Below are the code and all the weights of a small trained network. Each question names an input and a class and asks about switching units off, where a switched-off unit gives its printed mean instead of its output.

import numpy as np


def w(rows, s, z=0):
    codes = np.array(rows[::2]) - 128.0
    scale = np.full(codes.shape[1], s)
    scale[-1] = z or s
    return codes * scale


def norm(h):
    return h / np.sqrt((h * h).mean(-1, keepdims=True) + 1e-5)


def f(y):
    return np.maximum(y, 0)


def log_softmax(a):
    a = a - a.max(-1, keepdims=True)
    return a - np.log(np.exp(a).sum(-1, keepdims=True))


def net(x, mask):
    res = np.array(x, float).reshape(1, 6) / 4 @ E
    u = 0
    for l in range(3):
        y = f(norm(res) @ A[l][:, :-1].T + A[l][:, -1])
        res = res + np.where(mask[u : u + 16], y, B[l][:, -1]) @ B[l][:, :-1]
        u += 16
    return log_softmax(norm(res)[-1] @ U[:, :-1].T + U[:, -1])


A, B = {}, {}
E = w([
[162,110,248,78,137,174,103,155,160,134,81,97],'x0',
[110,146,158,48,54,136,211,108,84,98,170,220],'x1',
[26,114,160,221,36,123,181,89,190,136,105,89],'x2',
[177,134,70,150,16,214,126,255,101,164,229,36],'x3',
[155,231,124,185,87,154,115,203,232,20,107,184],'x4',
[55,214,142,119,158,186,50,86,111,198,198,143],'x5',
],0.0055)
A[0] = w([
[73,113,80,64,75,95,161,135,146,98,237,203,69],'L0N1',
[137,27,143,173,124,197,165,147,93,220,179,137,99],'L0N2',
[97,120,216,255,99,124,144,84,159,125,140,98,4],'L0N3',
[197,124,251,83,139,170,68,150,227,157,87,51,102],'L0N4',
[122,189,164,120,121,73,84,97,241,111,113,194,145],'L0N5',
[189,228,93,140,92,193,159,169,191,89,179,93,89],'L0N6',
[33,188,70,123,161,198,158,64,154,173,174,122,138],'L0N7',
[123,55,37,161,129,46,176,161,137,72,155,126,126],'L0N8',
[72,230,172,180,183,208,32,154,138,129,178,151,81],'L0N9',
[132,151,123,131,131,143,149,186,150,165,145,80,55],'L0N10',
[81,160,172,127,102,66,125,71,98,50,86,75,102],'L0N11',
[165,118,195,93,106,225,158,150,169,169,81,221,78],'L0N12',
[172,153,163,158,168,115,25,164,185,166,42,45,99],'L0N13',
[114,185,20,202,137,35,95,98,112,93,170,101,49],'L0N14',
[95,132,189,40,72,172,190,158,118,123,102,187,34],'L0N15',
[66,167,102,172,65,144,208,83,163,100,114,91,79],'L0N16',
],0.0055,0.004)
B[0] = w([
[69,106,168,90,150,98,106,206,90,155,191,177,203],'L0N1',
[161,162,253,217,115,105,110,56,148,109,105,102,217],'L0N2',
[184,66,108,115,40,163,105,112,198,236,58,202,182],'L0N3',
[120,195,126,143,144,129,222,207,68,199,51,139,241],'L0N4',
[153,146,169,204,218,110,143,81,127,75,159,151,254],'L0N5',
[162,69,228,183,181,196,100,47,115,104,150,172,253],'L0N6',
[142,126,111,44,154,136,235,132,195,166,126,82,234],'L0N7',
[99,178,93,91,175,115,225,159,174,184,161,81,243],'L0N8',
[92,184,126,44,186,184,177,139,189,100,114,49,228],'L0N9',
[88,121,183,188,146,126,132,179,135,104,223,118,167],'L0N10',
[189,124,197,113,112,116,123,95,166,191,153,123,194],'L0N11',
[81,64,109,157,141,95,138,189,23,157,107,166,191],'L0N12',
[32,39,124,114,69,96,79,130,97,128,106,195,231],'L0N13',
[37,152,67,174,151,80,157,204,46,178,115,215,201],'L0N14',
[10,92,136,77,62,47,94,223,132,139,183,206,188],'L0N15',
[219,141,107,81,73,157,100,88,156,232,107,184,212],'L0N16',
],0.0054,0.0042)
A[1] = w([
[148,84,135,140,130,104,158,187,171,93,117,150,121],'L1N1',
[178,123,127,116,170,129,66,127,78,49,157,133,26],'L1N2',
[171,116,82,147,159,164,62,150,105,131,92,86,61],'L1N3',
[106,123,64,208,181,151,71,141,187,144,47,70,133],'L1N4',
[152,152,191,149,141,149,99,137,114,100,32,53,100],'L1N5',
[171,73,107,109,115,123,176,163,139,69,80,93,115],'L1N6',
[131,208,51,104,169,156,113,173,85,165,113,168,218],'L1N7',
[162,55,93,136,64,49,170,130,166,81,101,105,138],'L1N8',
[142,113,111,145,111,102,123,39,42,120,140,73,5],'L1N9',
[174,124,134,104,172,77,90,64,102,123,105,158,74],'L1N10',
[115,126,110,166,99,190,134,153,88,86,176,91,52],'L1N11',
[65,106,89,152,136,107,44,152,146,131,77,75,20],'L1N12',
[121,134,179,177,121,130,176,103,91,181,109,174,224],'L1N13',
[138,138,132,99,100,167,164,152,82,93,166,118,157],'L1N14',
[151,187,99,214,90,206,115,116,188,1,122,200,66],'L1N15',
[190,102,101,107,106,163,112,164,79,130,146,101,112],'L1N16',
],0.0084,0.0026)
B[1] = w([
[69,198,145,80,172,171,144,109,136,155,143,75,190],'L1N1',
[213,166,133,79,87,147,95,141,186,176,22,172,146],'L1N2',
[135,105,197,89,88,105,103,130,131,154,123,173,150],'L1N3',
[151,104,179,31,134,90,109,114,40,185,240,207,192],'L1N4',
[68,143,104,139,99,126,123,144,110,89,152,148,171],'L1N5',
[67,193,102,54,165,171,99,142,120,181,154,104,168],'L1N6',
[130,123,80,121,77,57,171,156,130,165,58,88,209],'L1N7',
[101,155,139,52,158,178,101,85,150,165,186,127,185],'L1N8',
[162,152,197,130,155,206,131,112,2,157,97,117,148],'L1N9',
[143,125,143,198,94,124,85,102,209,95,165,91,177],'L1N10',
[146,114,84,182,209,73,127,144,201,9,155,91,166],'L1N11',
[82,115,176,83,45,48,161,153,118,150,244,178,151],'L1N12',
[200,117,51,187,163,167,148,166,115,106,134,133,254],'L1N13',
[112,154,134,148,138,61,76,127,124,152,127,134,178],'L1N14',
[150,203,146,118,197,213,57,144,8,151,94,178,191],'L1N15',
[145,140,137,188,92,98,83,85,181,116,142,109,165],'L1N16',
],0.0069,0.0081)
A[2] = w([
[124,162,144,173,246,105,208,131,72,177,152,90,185],'L2N1',
[122,90,128,142,184,49,168,36,170,61,67,178,35],'L2N2',
[124,137,77,64,76,67,84,157,107,102,6,81,27],'L2N3',
[197,76,89,191,89,211,137,159,130,158,170,118,135],'L2N4',
[125,110,254,141,105,144,116,158,56,130,55,112,112],'L2N5',
[72,156,137,154,172,169,193,199,90,174,63,122,249],'L2N6',
[174,175,71,148,123,79,115,107,58,135,91,136,145],'L2N7',
[89,124,142,189,165,64,117,38,157,41,101,130,39],'L2N8',
[130,162,135,93,102,160,147,174,169,127,163,44,179],'L2N9',
[152,103,100,188,52,134,55,163,124,32,213,73,78],'L2N10',
[158,42,143,159,104,139,152,34,77,160,173,40,114],'L2N11',
[105,124,160,93,47,116,153,117,107,69,164,201,116],'L2N12',
[96,130,167,158,96,74,159,132,60,63,226,181,85],'L2N13',
[175,212,87,49,183,140,126,116,168,164,125,55,146],'L2N14',
[159,57,173,87,116,167,135,105,33,109,67,62,199],'L2N15',
[203,194,106,64,91,34,121,171,139,120,73,129,165],'L2N16',
],0.0075,0.002)
B[2] = w([
[118,121,132,142,125,145,140,176,124,33,140,101,244],'L2N1',
[122,85,142,196,110,94,59,116,154,105,190,55,165],'L2N2',
[178,138,149,166,64,189,115,39,203,169,119,139,140],'L2N3',
[179,57,180,132,144,83,95,57,170,96,101,159,169],'L2N4',
[159,123,32,193,117,110,187,143,153,106,120,142,168],'L2N5',
[123,72,72,125,98,102,153,111,115,109,125,38,217],'L2N6',
[162,77,102,192,115,160,149,128,148,137,88,150,162],'L2N7',
[206,122,143,138,101,121,63,145,146,96,205,59,148],'L2N8',
[88,108,142,128,156,101,100,71,152,75,172,110,171],'L2N9',
[178,104,153,175,162,40,85,71,180,74,150,99,154],'L2N10',
[157,255,150,117,168,173,87,142,123,111,31,206,180],'L2N11',
[124,125,126,88,120,86,55,164,123,218,103,123,149],'L2N12',
[93,96,117,100,112,105,71,157,63,131,104,148,170],'L2N13',
[118,126,171,112,108,150,165,80,150,123,132,82,195],'L2N14',
[99,191,32,146,184,188,141,215,137,110,114,172,151],'L2N15',
[102,87,138,139,63,150,133,85,164,181,148,144,168],'L2N16',
],0.0084,0.011)
U = w([
[190,111,190,200,181,66,17,108,174,36,187,92,120],'0',
[63,92,148,57,99,41,65,224,67,191,165,226,123],'1',
[169,213,108,175,217,228,131,194,71,85,55,166,105],'2',
[106,82,41,203,79,102,195,187,144,117,129,91,212],'3',
[38,165,183,25,164,172,185,100,199,127,187,7,81],'4',
[212,105,152,151,40,177,118,64,227,219,75,165,120],'5',
[174,63,155,113,98,90,154,86,84,50,87,95,2],'6',
],0.011,0.0068)

Each question gives the input, the list of numbers given to net, and the class t.
The units are the neurons (one row each of A and B). Each row of codes is followed by its name. A weight is (code - 128) times the scale printed after its matrix; where a second scale follows, it is the last column's (A, B and U).
mask holds one flag per neuron, layer by layer. A switched-off neuron (its flag False) gives its mean, the last column of its row in B, instead of its output. The means were averaged over made-up inputs and are rounded, as every weight is.
A unit's drop is (log p(t) with every unit on - log p(t) with that unit switched off) / (log p(t) with every unit on - log p(t) with every unit switched off).
The circuit of an input: a set's keep is (log p(t) with only the set's units on - log p(t) with every unit switched off) / (log p(t) with every unit on - log p(t) with every unit switched off). Starting from the 12 units with the biggest drops (on a tie, the unit counted first), units are removed one at a time, each time the one whose removal leaves the highest keep (on an exact tie, the one counted first), for as long as the keep stays at least 0.8.
units of the circuit, in order: the units of the circuit, biggest drop first
unit that matters most: the unit with the biggest drop
top k neurons: the k neurons with the biggest drops, biggest first
top k neurons in layer l: the k neurons of layer l with the biggest drops, biggest first
input [8,6,-2,3,-7,-7], class 3: unit that matters most -> L0N15
input [-6,4,-7,-3,2,-1], class 5: units of the circuit, in order -> L1N7, L1N2, L2N16
input [6,-3,3,2,5,-2], class 3: units of the circuit, in order -> L0N4, L2N6
input [5,2,4,6,2,5], class 0: top 2 neurons in layer 0 -> L0N6, L0N8
input [6,4,-5,1,-4,-5], class 3: top 2 neurons -> L0N4, L0N12
input [8,-4,8,5,-3,5], class 3: units of the circuit, in order -> L0N4, L2N5
input [2,-4,7,-4,-7,7], class 2: top 2 neurons in layer 0 -> L0N8, L0N15
input [-2,5,-2,5,6,7], class 4: top 2 neurons in layer 0 -> L0N9, L0N7
input [7,-7,1,-1,-1,7], class 1: units of the circuit, in order -> L0N13, L1N12
input [4,7,-4,-5,-1,-8], class 4: units of the circuit, in order -> L1N1, L1N6
input [0,-1,8,6,2,-8], class 4: top 2 neurons -> L1N8, L1N6
input [-6,6,2,4,4,6], class 1: top 2 neurons in layer 0 -> L0N1, L0N4
input [3,4,6,2,7,-6], class 2: top 2 neurons -> L1N15, L0N6
input [-5,-5,-6,-5,-8,-3], class 2: unit that matters most -> L1N9
input [4,-5,7,3,1,-5], class 5: units of the circuit, in order -> L0N3, L2N1
input [1,3,-8,-2,-7,4], class 5: top 2 neurons in layer 2 -> L2N16, L2N14
input [6,-6,6,2,-8,5], class 2: top 2 neurons -> L2N11, L0N2
input [7,-8,-7,-1,-3,3], class 1: units of the circuit, in order -> L0N13, L1N12
input [8,-6,1,-4,-5,4], class 3: units of the circuit, in order -> L0N4, L2N5, L2N6
input [-3,-3,-6,-4,1,-5], class 5: top 3 neurons -> L1N7, L0N7, L1N2
input [-8,-1,-1,1,7,8], class 3: top 3 neurons in layer 2 -> L2N6, L2N11, L2N7
input [-8,0,3,5,8,-6], class 2: units of the circuit, in order -> L1N15
input [2,6,7,-7,3,-5], class 0: top 2 neurons in layer 0 -> L0N5, L0N7
input [-7,2,4,2,-7,-5], class 2: units of the circuit, in order -> L2N11, L1N9
input [5,1,-5,2,-3,-1], class 3: top 2 neurons -> L0N4, L0N16
input [-5,-8,-7,-1,2,-1], class 1: top 2 neurons -> L1N4, L1N12
input [-4,4,-2,2,2,7], class 4: units of the circuit, in order -> L0N9
input [1,8,4,-7,-4,5], class 1: top 2 neurons -> L0N15, L2N12
input [8,2,-3,0,8,-3], class 2: top 3 neurons -> L0N6, L1N15, L0N5
input [7,1,8,1,5,-3], class 5: top 2 neurons -> L0N3, L0N16
